Here is a tiny trained network, its code and every weight. The questions are about switching its units off for an input and a class, where a switched-off unit gives its printed mean instead of its output.

import numpy as np


def w(rows, s, z=0):
    codes = np.array(rows[::2]) - 128.0
    scale = np.full(codes.shape[1], s)
    scale[-1] = z or s
    return codes * scale


def norm(h):
    return h / np.sqrt((h * h).mean(-1, keepdims=True) + 1e-5)


def f(y):
    return y / 2 * (1 + np.tanh(0.7978845608 * (y + 0.044715 * y**3)))


def log_softmax(a):
    a = a - a.max(-1, keepdims=True)
    return a - np.log(np.exp(a).sum(-1, keepdims=True))


def net(x, mask):
    res = np.array(x, float).reshape(1, 8) / 4 @ E
    u = 0
    for l in range(2):
        y = f(norm(res) @ A[l][:, :-1].T + A[l][:, -1])
        res = res + np.where(mask[u : u + 5], y, B[l][:, -1]) @ B[l][:, :-1]
        u += 5
    return log_softmax(norm(res)[-1] @ U[:, :-1].T + U[:, -1])


A, B = {}, {}
E = w([
[173,95,133,218,214,228,191,84,152,47,254,205],'x0',
[134,59,154,139,118,107,105,116,129,141,81,150],'x1',
[153,120,133,153,135,136,133,138,145,152,132,114],'x2',
[113,72,108,121,113,97,80,105,96,98,88,142],'x3',
[129,134,123,112,122,144,137,143,128,114,163,89],'x4',
[160,76,98,28,135,240,164,49,69,158,86,108],'x5',
[146,101,162,115,128,124,138,132,139,132,109,133],'x6',
[101,135,117,96,145,133,115,146,130,123,157,115],'x7',
],0.0082)
A[0] = w([
[78,169,115,193,86,99,190,190,160,94,145,87,224],'L0N1',
[163,97,113,169,182,226,119,150,173,2,194,236,248],'L0N2',
[85,113,157,189,79,63,182,214,120,87,152,131,252],'L0N3',
[87,55,149,97,190,229,134,2,131,153,167,180,19],'L0N4',
[160,128,100,176,133,38,168,202,134,89,126,187,245],'L0N5',
],0.0068,0.0036)
B[0] = w([
[162,125,193,94,110,43,83,119,129,144,106,175,175],'L0N1',
[85,2,117,180,203,166,100,38,123,131,148,139,249],'L0N2',
[2,103,147,157,196,87,88,159,171,118,105,125,180],'L0N3',
[162,207,106,186,75,85,218,81,109,81,149,107,191],'L0N4',
[81,220,167,113,118,125,67,109,190,121,193,132,176],'L0N5',
],0.011,0.014)
A[1] = w([
[185,110,63,38,151,146,192,1,47,237,99,135,224],'L1N1',
[138,119,93,91,139,173,166,98,42,221,78,137,222],'L1N2',
[74,191,211,127,78,88,151,137,89,198,69,87,251],'L1N3',
[61,66,90,108,194,108,126,105,134,123,85,107,113],'L1N4',
[82,143,191,33,27,220,154,116,64,183,121,102,180],'L1N5',
],0.0075,0.0028)
B[1] = w([
[181,129,87,96,95,205,205,154,74,89,118,113,251],'L1N1',
[199,154,26,74,133,180,169,219,145,59,119,87,187],'L1N2',
[150,184,101,95,92,105,1,186,96,52,80,77,197],'L1N3',
[218,246,121,155,110,35,141,90,215,226,148,144,179],'L1N4',
[184,141,47,125,48,117,147,200,105,137,98,131,173],'L1N5',
],0.0094,0.011)
U = w([
[53,197,163,97,124,61,76,187,167,137,64,64,247],'0',
[186,177,30,74,70,182,186,209,102,149,80,76,113],'1',
[57,91,165,193,200,112,126,33,192,140,219,202,100],'2',
[153,98,59,166,171,209,255,43,102,85,167,137,158],'3',
],0.0086,0.0012)

Each question gives the input, the list of numbers given to net, and the class t.
The units are the neurons (one row each of A and B). Each row of codes is followed by its name. A weight is (code - 128) times the scale printed after its matrix; where a second scale follows, it is the last column's (A, B and U).
mask holds one flag per neuron, layer by layer. A switched-off neuron (its flag False) gives its mean, the last column of its row in B, instead of its output. The means were averaged over made-up inputs and are rounded, as every weight is.
A unit's drop is (log p(t) with every unit on - log p(t) with that unit switched off) / (log p(t) with every unit on - log p(t) with every unit switched off).
The circuit of an input: a set's keep is (log p(t) with only the set's units on - log p(t) with every unit switched off) / (log p(t) with every unit on - log p(t) with every unit switched off). Starting from all 10 units, units are removed one at a time, each time the one whose removal leaves the highest keep (on an exact tie, the one counted first), for as long as the keep stays at least 0.8.
units of the circuit, in order: the units of the circuit, biggest drop first
k most important neurons: the k neurons with the biggest drops, biggest first
top k neurons in layer l: the k neurons of layer l with the biggest drops, biggest first
drop of u: that unit's drop, to one decimal
input [-1,3,-3,-7,4,1,-8,-3], class 1: 3 most important neurons -> (L0N3, L0N5, L0N2)
input [-1,0,7,2,-5,8,-5,8], class 1: units of the circuit, in order -> (L0N2)
input [-1,-4,-1,2,0,1,8,-7], class 1: top 2 neurons in layer 0 -> (L0N3, L0N2)
input [4,4,8,-6,7,0,2,-2], class 2: top 2 neurons in layer 1 -> (L1N1, L1N2)
input [-7,4,2,-5,-4,1,6,-4], class 1: 3 most important neurons -> (L0N3, L0N5, L0N1)
input [-7,1,-4,5,-8,1,-2,5], class 1: units of the circuit, in order -> (L0N3, L0N5)
input [-8,-5,-2,5,-5,2,-1,0], class 1: top 2 neurons in layer 0 -> (L0N3, L0N5)
input [0,2,-6,1,8,7,8,1], class 1: 2 most important neurons -> (L0N2, L1N5)
input [-1,-8,-2,0,-6,2,3,5], class 1: 2 most important neurons -> (L0N2, L0N3)
input [0,-5,1,1,-7,7,-2,6], class 1: top 2 neurons in layer 0 -> (L0N2, L0N3)
input [-5,5,-1,3,-8,2,-4,5], class 1: drop of L0N3 -> 0.5
input [0,5,2,-4,3,2,4,-2], class 1: drop of L0N2 -> 0.8
input [-1,-6,4,-1,-4,6,-2,-2], class 1: drop of L0N2 -> 0.6
input [8,-3,-8,8,0,-2,7,4], class 2: most important neuron -> (L1N1)
